Below are the code and all the weights of a small trained network. Each question names an input and a target symbol and asks about switching units off, where a switched-off unit gives its printed mean instead of its output.

import numpy as np


def w(rows, s, z=0):
    codes = np.array(rows[::2]) - 128.0
    scale = np.full(codes.shape[1], s)
    scale[-1] = z or s
    return codes * scale


def f(y):
    return y / 2 * (1 + np.tanh(0.7978845608 * (y + 0.044715 * y**3)))


def softmax(a):
    e = np.exp(a - a.max(-1, keepdims=True))
    return e / e.sum(-1, keepdims=True)


def log_softmax(a):
    a = a - a.max(-1, keepdims=True)
    return a - np.log(np.exp(a).sum(-1, keepdims=True))


def net(x, mask):
    ids = ['ΓΔΣΦΨΩεζηθλμτ'.index(c) for c in x.split()]
    T = len(ids)
    res = E[ids] + P[:T]
    r = res
    for j in range(3):
        rows = slice(4 * j, 4 * j + 4)
        q, k, v = (r @ M[0][rows].T for M in (Q, K, V))
        z = softmax(np.where(np.tri(T) > 0, q @ k.T / 4**0.5, -1e9)) @ v
        o = O[0][rows]
        res = res + np.where(mask[j], z, o[:, -1]) @ o[:, :-1]
    y = f(res @ A[0][:, :-1].T + A[0][:, -1])
    res = res + np.where(mask[3:11], y, B[0][:, -1]) @ B[0][:, :-1]
    return log_softmax(res[-1] @ U[:, :-1].T + U[:, -1])


Q, K, V, O, A, B = {}, {}, {}, {}, {}, {}
E = w([
[140,96,118,115,124,111,243,85],'Γ',
[112,129,121,141,143,53,140,170],'Δ',
[161,109,169,84,103,101,73,129],'Σ',
[6,109,154,156,123,126,100,151],'Φ',
[100,179,85,141,141,135,138,135],'Ψ',
[120,168,168,181,69,76,108,197],'Ω',
[48,121,158,91,79,158,61,84],'ε',
[170,84,99,149,127,151,161,164],'ζ',
[160,169,122,127,100,216,84,152],'η',
[108,131,197,181,19,139,116,132],'θ',
[147,78,140,106,53,175,122,77],'λ',
[130,104,68,36,72,166,119,57],'μ',
[98,178,85,131,81,151,21,180],'τ',
],0.015)
P = w([
[128,158,252,65,244,119,149,121],'0',
[179,168,124,210,154,133,125,48],'1',
[132,86,131,145,157,147,134,183],'2',
[104,173,149,31,82,105,189,173],'3',
[174,159,74,206,114,116,129,66],'4',
[134,87,81,152,118,133,133,181],'5',
[103,171,104,46,39,103,196,181],'6',
[174,149,86,198,112,117,124,57],'7',
[138,86,46,156,94,127,135,174],'8',
],0.017)
Q[0] = w([
[133,108,154,194,152,105,131,64],'head 1',
[118,150,141,79,66,121,145,205],'head 1',
[114,192,98,100,148,129,147,166],'head 1',
[96,161,165,75,89,126,181,141],'head 1',
[145,172,167,161,74,111,88,40],'head 2',
[107,143,142,150,132,93,96,108],'head 2',
[165,164,132,145,150,130,126,99],'head 2',
[136,166,144,90,121,166,164,115],'head 2',
[127,164,157,87,102,98,96,187],'head 3',
[134,145,124,82,131,132,132,116],'head 3',
[86,168,126,78,91,115,147,112],'head 3',
[58,94,133,7,52,133,220,230],'head 3',
],0.015)
K[0] = w([
[115,139,227,120,203,111,161,81],'head 1',
[163,95,60,139,32,136,118,152],'head 1',
[88,131,47,185,130,109,118,145],'head 1',
[104,119,56,163,14,143,105,83],'head 1',
[135,168,196,88,173,120,106,55],'head 2',
[132,155,172,153,154,108,113,122],'head 2',
[157,127,172,110,172,145,133,149],'head 2',
[139,139,132,98,58,168,144,147],'head 2',
[155,129,117,124,61,137,58,143],'head 3',
[138,195,93,114,116,172,137,136],'head 3',
[118,187,67,147,76,197,118,113],'head 3',
[125,56,19,162,9,120,119,134],'head 3',
],0.013)
V[0] = w([
[165,180,152,165,110,151,87,193],'head 1',
[58,157,108,132,159,107,126,153],'head 1',
[82,191,151,130,130,82,111,121],'head 1',
[94,109,135,180,142,144,168,129],'head 1',
[164,108,129,91,152,125,157,97],'head 2',
[124,124,108,145,136,197,121,86],'head 2',
[105,37,129,102,120,162,129,155],'head 2',
[179,105,142,105,161,154,94,61],'head 2',
[131,107,219,151,80,105,124,125],'head 3',
[109,132,141,163,147,142,251,116],'head 3',
[53,106,126,130,81,122,97,73],'head 3',
[120,183,126,147,99,243,110,134],'head 3',
],0.015)
O[0] = w([
[255,168,142,132,169,189,172,146,200],'head 1',
[119,97,24,181,243,109,187,153,122],'head 1',
[134,59,130,135,199,137,253,143,204],'head 1',
[94,142,115,181,184,72,109,87,67],'head 1',
[87,101,107,112,96,129,85,152,164],'head 2',
[82,112,87,219,81,172,85,125,59],'head 2',
[185,119,98,181,187,86,73,241,188],'head 2',
[65,110,70,121,68,171,165,198,123],'head 2',
[180,115,223,233,65,80,7,91,252],'head 3',
[140,153,87,100,154,138,70,20,125],'head 3',
[20,94,230,182,174,122,68,145,87],'head 3',
[71,119,95,229,148,201,196,113,204],'head 3',
],0.0093,0.0043)
A[0] = w([
[55,108,80,84,66,203,90,221,77],'neuron 1',
[143,129,86,189,44,145,137,15,2],'neuron 2',
[105,100,183,103,193,223,74,240,146],'neuron 3',
[72,197,172,124,60,180,93,118,105],'neuron 4',
[102,68,92,237,117,135,107,99,81],'neuron 5',
[140,75,77,172,101,151,161,221,113],'neuron 6',
[68,134,171,1,146,123,187,158,12],'neuron 7',
[137,224,170,195,79,96,95,157,150],'neuron 8',
],0.0086,0.0058)
B[0] = w([
[114,135,150,175,201,75,200,84,251],'neuron 1',
[70,186,179,160,158,101,104,245,216],'neuron 2',
[104,218,151,102,2,120,130,110,236],'neuron 3',
[220,97,51,106,160,42,161,179,239],'neuron 4',
[101,194,49,74,115,189,126,92,218],'neuron 5',
[129,60,147,68,227,146,19,151,254],'neuron 6',
[116,119,51,231,143,174,24,179,175],'neuron 7',
[97,37,132,128,118,175,164,113,249],'neuron 8',
],0.0092,0.011)
U = w([
[161,146,108,106,181,88,59,143,3],'Γ',
[170,171,80,39,135,124,151,85,136],'Δ',
[144,94,132,54,104,106,174,146,186],'Σ',
[164,158,61,184,180,146,131,76,156],'Φ',
[111,196,83,52,110,164,254,118,240],'Ψ',
[183,189,155,116,180,85,149,137,89],'Ω',
[99,102,103,80,149,165,85,89,174],'ε',
[191,191,75,147,85,141,112,141,100],'ζ',
[132,184,137,101,176,145,146,210,67],'η',
[115,190,165,164,142,126,115,110,216],'θ',
[143,121,58,211,118,105,136,179,45],'λ',
[92,141,163,76,215,82,155,128,113],'μ',
[158,74,142,155,181,159,164,112,106],'τ',
],0.0056,0.0047)

Each question gives the input, a string of symbols that net reads in full, and the target symbol t.
The units are the heads (4 rows each of Q, K, V and O) and the neurons (one row each of A and B). Each row of codes is followed by its name. A weight is (code - 128) times the scale printed after its matrix; where a second scale follows, it is the last column's (O, A, B and U).
mask holds one flag per unit, heads first, then neurons. A switched-off unit (its flag False) gives its mean, the last column of its rows in O or B, instead of its output. The means were averaged over made-up inputs and are rounded, as every weight is.
A unit's drop is (log p(t) with every unit on - log p(t) with that unit switched off) / (log p(t) with every unit on - log p(t) with every unit switched off).
The circuit of an input: a set's keep is (log p(t) with only the set's units on - log p(t) with every unit switched off) / (log p(t) with every unit on - log p(t) with every unit switched off). Starting from all 11 units, units are removed one at a time, each time the one whose removal leaves the highest keep (on an exact tie, the one counted first), for as long as the keep stays at least 0.8.
units of the circuit, in order: the units of the circuit, biggest drop first
most important unit: the unit with the biggest drop
top k neurons: the k neurons with the biggest drops, biggest first
input Ω λ θ Φ, target Σ: units of the circuit, in order -> head 1; neuron 8; neuron 4
input η Σ Φ λ ζ λ Σ Σ μ, target μ: most important unit -> neuron 1
input Ψ τ ε, target Ψ: top 2 neurons -> neuron 3; neuron 5
input Ψ Ω ζ λ η, target Ψ: units of the circuit, in order -> head 2; neuron 6
input θ η τ Γ, target η: units of the circuit, in order -> head 3; head 1; neuron 6
input μ λ Ψ μ η Σ η τ, target μ: top 2 neurons -> neuron 1; neuron 6
input μ Σ τ Φ, target η: units of the circuit, in order -> head 3; neuron 6; head 1
input τ Ψ Ψ θ, target τ: units of the circuit, in order -> head 3; neuron 8; neuron 3
input Φ λ λ λ Ω λ μ Φ, target Φ: units of the circuit, in order -> head 1; neuron 5
input Ψ η η θ Δ μ Σ, target λ: units of the circuit, in order -> neuron 7; head 3
input λ λ λ ζ Φ τ λ, target η: units of the circuit, in order -> head 3; neuron 6; head 1
input μ Φ Ψ τ, target η: units of the circuit, in order -> head 3; neuron 6
input λ Σ θ, target λ: units of the circuit, in order -> neuron 4; head 3; head 2
input λ η τ Σ Δ ε Ω μ, target λ: most important unit -> head 2
input Ψ λ μ λ τ, target Ψ: top 2 neurons -> neuron 6; neuron 7
input Φ Σ λ Ψ, target Σ: top 3 neurons -> neuron 8; neuron 4; neuron 7
input τ θ λ θ μ η ε λ, target τ: top 2 neurons -> neuron 6; neuron 3
input ζ μ Φ Ψ Σ λ λ, target Σ: top 2 neurons -> neuron 8; neuron 4
input Φ Γ Δ, target Ω: top 2 neurons -> neuron 6; neuron 8
input Φ μ θ, target λ: top neuron -> neuron 4
